Below is a small trained network, with its code and all its weights. Each question gives an input and a class and asks what happens when units are switched off, that is, made to give their printed mean instead of their output.

import numpy as np


def w(rows, s, z=0):
    codes = np.array(rows[::2]) - 128.0
    scale = np.full(codes.shape[1], s)
    scale[-1] = z or s
    return codes * scale


def f(y):
    return np.maximum(y, 0)


def log_softmax(a):
    a = a - a.max(-1, keepdims=True)
    return a - np.log(np.exp(a).sum(-1, keepdims=True))


def net(x, mask):
    res = np.array(x, float).reshape(1, 8) / 4 @ E
    y = f(res @ A[0][:, :-1].T + A[0][:, -1])
    res = res + np.where(mask, y, B[0][:, -1]) @ B[0][:, :-1]
    return log_softmax(res[-1] @ U[:, :-1].T + U[:, -1])


A, B = {}, {}
E = w([
[148,208,117,135,194,121,80,162,112,108,181,37],'x0',
[191,131,173,208,185,101,58,86,193,77,136,164],'x1',
[135,111,105,172,150,204,75,223,139,197,168,116],'x2',
[9,161,195,137,128,96,147,138,185,188,188,120],'x3',
[132,151,180,72,194,91,147,165,156,143,134,137],'x4',
[206,159,156,112,220,103,77,134,62,119,154,151],'x5',
[145,51,175,144,124,200,128,77,113,109,196,125],'x6',
[113,170,115,122,127,145,63,87,148,96,93,34],'x7',
],0.012)
A[0] = w([
[169,68,44,104,167,147,158,187,80,196,95,118,140],'n1',
[153,144,86,107,163,180,150,147,1,162,178,127,174],'n2',
[31,190,140,91,108,82,160,162,162,125,110,79,187],'n3',
[129,21,154,143,111,159,192,112,155,164,162,203,171],'n4',
[128,151,90,78,46,126,161,107,127,76,91,37,140],'n5',
[127,110,106,89,94,163,185,67,95,28,84,74,122],'n6',
[84,15,129,221,90,171,131,135,155,125,141,128,226],'n7',
[182,178,161,141,193,83,109,96,171,95,168,88,151],'n8',
[159,158,147,96,171,70,102,120,123,63,150,186,254],'n9',
[141,62,140,142,120,86,158,110,117,87,72,235,110],'n10',
],0.0097,0.006)
B[0] = w([
[177,149,124,142,79,130,142,186,56,133,153,134,212],'n1',
[155,130,189,46,130,122,82,198,88,87,100,133,216],'n2',
[51,255,128,107,148,105,121,120,136,220,139,172,233],'n3',
[61,29,144,82,69,121,169,155,183,115,164,93,241],'n4',
[175,153,112,89,151,179,144,64,95,222,95,107,220],'n5',
[117,67,93,92,153,114,73,17,49,173,130,102,225],'n6',
[89,59,75,138,109,217,71,143,189,133,96,123,247],'n7',
[184,113,171,142,198,105,105,146,244,150,93,43,237],'n8',
[151,100,199,156,123,33,127,122,156,91,108,135,234],'n9',
[120,49,127,181,110,57,194,85,109,90,59,245,218],'n10',
],0.0096,0.016)
U = w([
[177,140,182,179,195,69,101,137,206,101,143,61,94],'0',
[139,91,147,160,79,34,178,86,147,86,86,212,51],'1',
[48,50,164,111,44,162,173,140,182,141,184,90,50],'2',
[132,186,68,156,52,126,188,200,125,193,136,158,110],'3',
[156,107,100,81,133,121,110,39,92,148,117,92,57],'4',
[129,125,92,215,102,201,54,125,190,111,121,130,234],'5',
[186,118,166,87,126,118,93,217,61,91,155,136,252],'6',
[20,252,151,102,142,64,135,141,178,185,130,128,205],'7',
],0.011,0.0025)

Each question gives the input, the list of numbers given to net, and the class t.
The units are the neurons (one row each of A and B). Each row of codes is followed by its name. A weight is (code - 128) times the scale printed after its matrix; where a second scale follows, it is the last column's (A, B and U).
mask holds one flag per neuron, in row order. A switched-off neuron (its flag False) gives its mean, the last column of its row in B, instead of its output. The means were averaged over made-up inputs and are rounded, as every weight is.
A unit's drop is (log p(t) with every unit on - log p(t) with that unit switched off) / (log p(t) with every unit on - log p(t) with every unit switched off).
The circuit of an input: a set's keep is (log p(t) with only the set's units on - log p(t) with every unit switched off) / (log p(t) with every unit on - log p(t) with every unit switched off). Starting from all 10 units, units are removed one at a time, each time the one whose removal leaves the highest keep (on an exact tie, the one counted first), for as long as the keep stays at least 0.8.
units of the circuit, in order: the units of the circuit, biggest drop first
top k neurons: the k neurons with the biggest drops, biggest first
drop of u: that unit's drop, to one decimal
input [8,-5,8,-7,7,-7,1,6], class 6: units of the circuit, in order	(n2)
input [-2,-6,0,-1,4,0,-4,-4], class 3: top 2 neurons	(n1 n8)
input [5,-7,-6,-2,-3,-3,-4,-5], class 4: top 2 neurons	(n6 n5)
input [1,4,-7,-2,-1,-4,-5,1], class 4: top 2 neurons	(n5 n6)
input [-6,-4,-3,-8,-7,-7,-3,-4], class 4: top 4 neurons	(n6 n5 n9 n7)
input [2,-8,0,1,0,3,-2,-3], class 6: top 2 neurons	(n2 n1)
input [1,-3,3,-2,7,-8,5,7], class 4: top 3 neurons	(n5 n4 n6)
input [8,3,-2,-4,1,-6,-6,3], class 7: top 2 neurons	(n3 n5)
input [-2,-3,-1,-8,8,8,2,-8], class 1: top 4 neurons	(n10 n9 n4 n5)
input [5,-6,-2,8,5,-1,6,0], class 7: drop of n10	0.0
input [-3,0,8,-7,2,-1,0,4], class 6: drop of n1	0.3
input [7,-8,-3,-8,1,-3,8,-5], class 6: drop of n7	0.1
input [4,4,1,6,-1,-7,0,3], class 7: drop of n3	0.9
input [0,-7,-1,5,-3,-5,2,4], class 7: units of the circuit, in order	(n3)
